Below is a small trained network, with its code and all its weights. Each question gives an input and a class and asks what happens when units are switched off, that is, made to give their printed mean instead of their output.

import numpy as np


def w(rows, s, z=0):
    codes = np.array(rows[::2]) - 128.0
    scale = np.full(codes.shape[1], s)
    scale[-1] = z or s
    return codes * scale


def norm(h):
    return h / np.sqrt((h * h).mean(-1, keepdims=True) + 1e-5)


def f(y):
    return y / 2 * (1 + np.tanh(0.7978845608 * (y + 0.044715 * y**3)))


def log_softmax(a):
    a = a - a.max(-1, keepdims=True)
    return a - np.log(np.exp(a).sum(-1, keepdims=True))


def net(x, mask):
    res = np.array(x, float).reshape(1, 6) / 4 @ E
    u = 0
    for l in range(4):
        y = f(norm(res) @ A[l][:, :-1].T + A[l][:, -1])
        res = res + np.where(mask[u : u + 3], y, B[l][:, -1]) @ B[l][:, :-1]
        u += 3
    return log_softmax(norm(res)[-1] @ U[:, :-1].T + U[:, -1])


A, B = {}, {}
E = w([
[58,24,24,101,158,207,151,82,205,228],'x0',
[105,54,206,145,52,130,228,70,175,74],'x1',
[223,179,79,54,93,92,175,124,205,168],'x2',
[115,162,171,76,100,155,180,60,2,217],'x3',
[73,245,172,85,135,183,69,51,208,90],'x4',
[106,56,155,16,166,19,101,89,132,117],'x5',
],0.00059)
A[0] = w([
[74,47,227,177,6,89,228,76,203,97,6],'0.n1',
[14,97,211,241,161,129,87,125,50,101,139],'0.n2',
[50,49,239,162,7,85,239,122,192,110,110],'0.n3',
],0.0017,0.0025)
B[0] = w([
[224,159,2,142,186,214,190,145,15,77,88],'0.n1',
[114,115,156,77,167,158,154,212,137,163,247],'0.n2',
[164,144,93,98,179,157,111,83,98,74,253],'0.n3',
],0.0031,0.00061)
A[1] = w([
[130,186,94,213,53,216,153,189,118,145,52],'1.n1',
[119,186,55,113,191,92,3,185,92,200,40],'1.n2',
[207,153,98,87,64,75,173,91,175,154,4],'1.n3',
],0.003,0.0018)
B[1] = w([
[96,121,106,122,234,21,130,54,100,121,222],'1.n1',
[183,102,98,107,142,207,233,70,85,4,255],'1.n2',
[96,135,140,120,204,172,139,210,94,134,165],'1.n3',
],0.0032,0.00031)
A[2] = w([
[150,4,8,183,52,15,168,217,11,156,10],'2.n1',
[170,70,78,217,166,118,51,170,223,28,71],'2.n2',
[95,58,160,40,153,92,150,147,99,86,2],'2.n3',
],0.0021,0.0014)
B[2] = w([
[51,252,174,78,94,187,74,54,214,89,250],'2.n1',
[207,112,121,150,67,99,120,114,80,215,253],'2.n2',
[190,120,106,235,244,110,122,111,121,159,99],'2.n3',
],0.0031,0.00067)
A[3] = w([
[156,87,157,78,252,19,105,62,151,142,28],'3.n1',
[179,230,62,61,147,87,210,203,174,183,10],'3.n2',
[125,139,147,84,75,124,168,73,16,229,118],'3.n3',
],0.0027,0.0012)
B[3] = w([
[70,226,79,253,131,116,163,102,94,173,131],'3.n1',
[49,54,181,170,181,177,108,129,60,134,249],'3.n2',
[243,66,68,204,77,64,71,190,214,105,254],'3.n3',
],0.0032,0.00038)
U = w([
[247,111,1,19,177,243,247,27,13,11,77],'0',
[89,84,160,80,79,65,116,170,207,183,249],'1',
[26,221,208,36,23,189,46,43,229,131,88],'2',
[247,24,96,205,25,28,25,227,230,241,4],'3',
[17,232,45,241,238,18,197,21,52,238,22],'4',
[9,24,225,80,246,236,145,249,32,224,4],'5',
],0.0037,0.0032)

Each question gives the input, the list of numbers given to net, and the class t.
The units are the neurons (one row each of A and B). Each row of codes is followed by its name. A weight is (code - 128) times the scale printed after its matrix; where a second scale follows, it is the last column's (A, B and U).
mask holds one flag per neuron, layer by layer. A switched-off neuron (its flag False) gives its mean, the last column of its row in B, instead of its output. The means were averaged over made-up inputs and are rounded, as every weight is.
A unit's drop is (log p(t) with every unit on - log p(t) with that unit switched off) / (log p(t) with every unit on - log p(t) with every unit switched off).
The circuit of an input: a set's keep is (log p(t) with only the set's units on - log p(t) with every unit switched off) / (log p(t) with every unit on - log p(t) with every unit switched off). Starting from all 12 units, units are removed one at a time, each time the one whose removal leaves the highest keep (on an exact tie, the one counted first), for as long as the keep stays at least 0.8.
units of the circuit, in order: the units of the circuit, biggest drop first
unit that matters most: the unit with the biggest drop
k most important neurons: the k neurons with the biggest drops, biggest first
top k neurons in layer l: the k neurons of layer l with the biggest drops, biggest first
input [-6,-3,-4,1,7,8], class 4: units of the circuit, in order => [3.n1]
input [7,4,8,-7,-3,4], class 5: units of the circuit, in order => [1.n3, 3.n2]
input [-7,-7,6,8,4,-1], class 3: 2 most important neurons => [3.n3, 2.n1]
input [-3,-4,-1,-3,1,-7], class 4: 3 most important neurons => [1.n1, 3.n1, 0.n3]
input [-4,6,7,3,-6,-3], class 5: 4 most important neurons => [1.n3, 3.n2, 1.n2, 2.n2]
input [7,1,-6,4,-6,-4], class 1: top 2 neurons in layer 1 => [1.n2, 1.n3]
input [5,1,-4,3,-7,6], class 2: 3 most important neurons => [2.n1, 1.n1, 2.n2]
input [0,0,0,4,3,3], class 3: 3 most important neurons => [2.n1, 3.n3, 1.n1]
input [4,3,-3,8,6,-2], class 3: 3 most important neurons => [3.n3, 2.n1, 1.n2]
input [-4,5,-4,-8,-1,8], class 3: 2 most important neurons => [2.n2, 1.n1]
input [-2,-3,-2,-5,6,-7], class 4: 4 most important neurons => [1.n1, 2.n1, 3.n3, 0.n3]
input [-1,4,5,-2,-1,6], class 4: 2 most important neurons => [3.n1, 1.n2]
input [5,0,7,-1,-7,2], class 2: 2 most important neurons => [2.n1, 0.n2]
input [-5,6,-6,4,1,-1], class 0: 4 most important neurons => [0.n1, 0.n3, 2.n2, 3.n2]
input [5,3,7,-5,2,8], class 4: unit that matters most => 3.n1
input [-7,-7,-1,2,-8,8], class 2: 4 most important neurons => [2.n1, 1.n1, 0.n3, 0.n1]
input [-3,-1,6,6,-4,-4], class 3: 4 most important neurons => [3.n3, 0.n1, 0.n2, 2.n3]
input [0,-4,2,-8,4,0], class 3: top 2 neurons in layer 0 => [0.n1, 0.n3]
input [6,3,-2,-5,2,7], class 4: top 2 neurons in layer 2 => [2.n3, 2.n1]
input [4,3,-5,-5,1,-7], class 4: unit that matters most => 1.n1
input [-1,8,-7,-4,1,5], class 0: top 2 neurons in layer 0 => [0.n1, 0.n3]
input [2,0,8,7,-5,0], class 5: top 2 neurons in layer 2 => [2.n2, 2.n1]
input [-6,6,3,-1,-4,7], class 4: top 2 neurons in layer 1 => [1.n2, 1.n3]
input [-7,8,-6,-8,7,4], class 0: top 2 neurons in layer 3 => [3.n3, 3.n2]
input [-2,-5,1,3,4,5], class 0: top 2 neurons in layer 1 => [1.n2, 1.n1]
input [-4,-6,-4,4,-8,3], class 2: top 2 neurons in layer 0 => [0.n3, 0.n1]
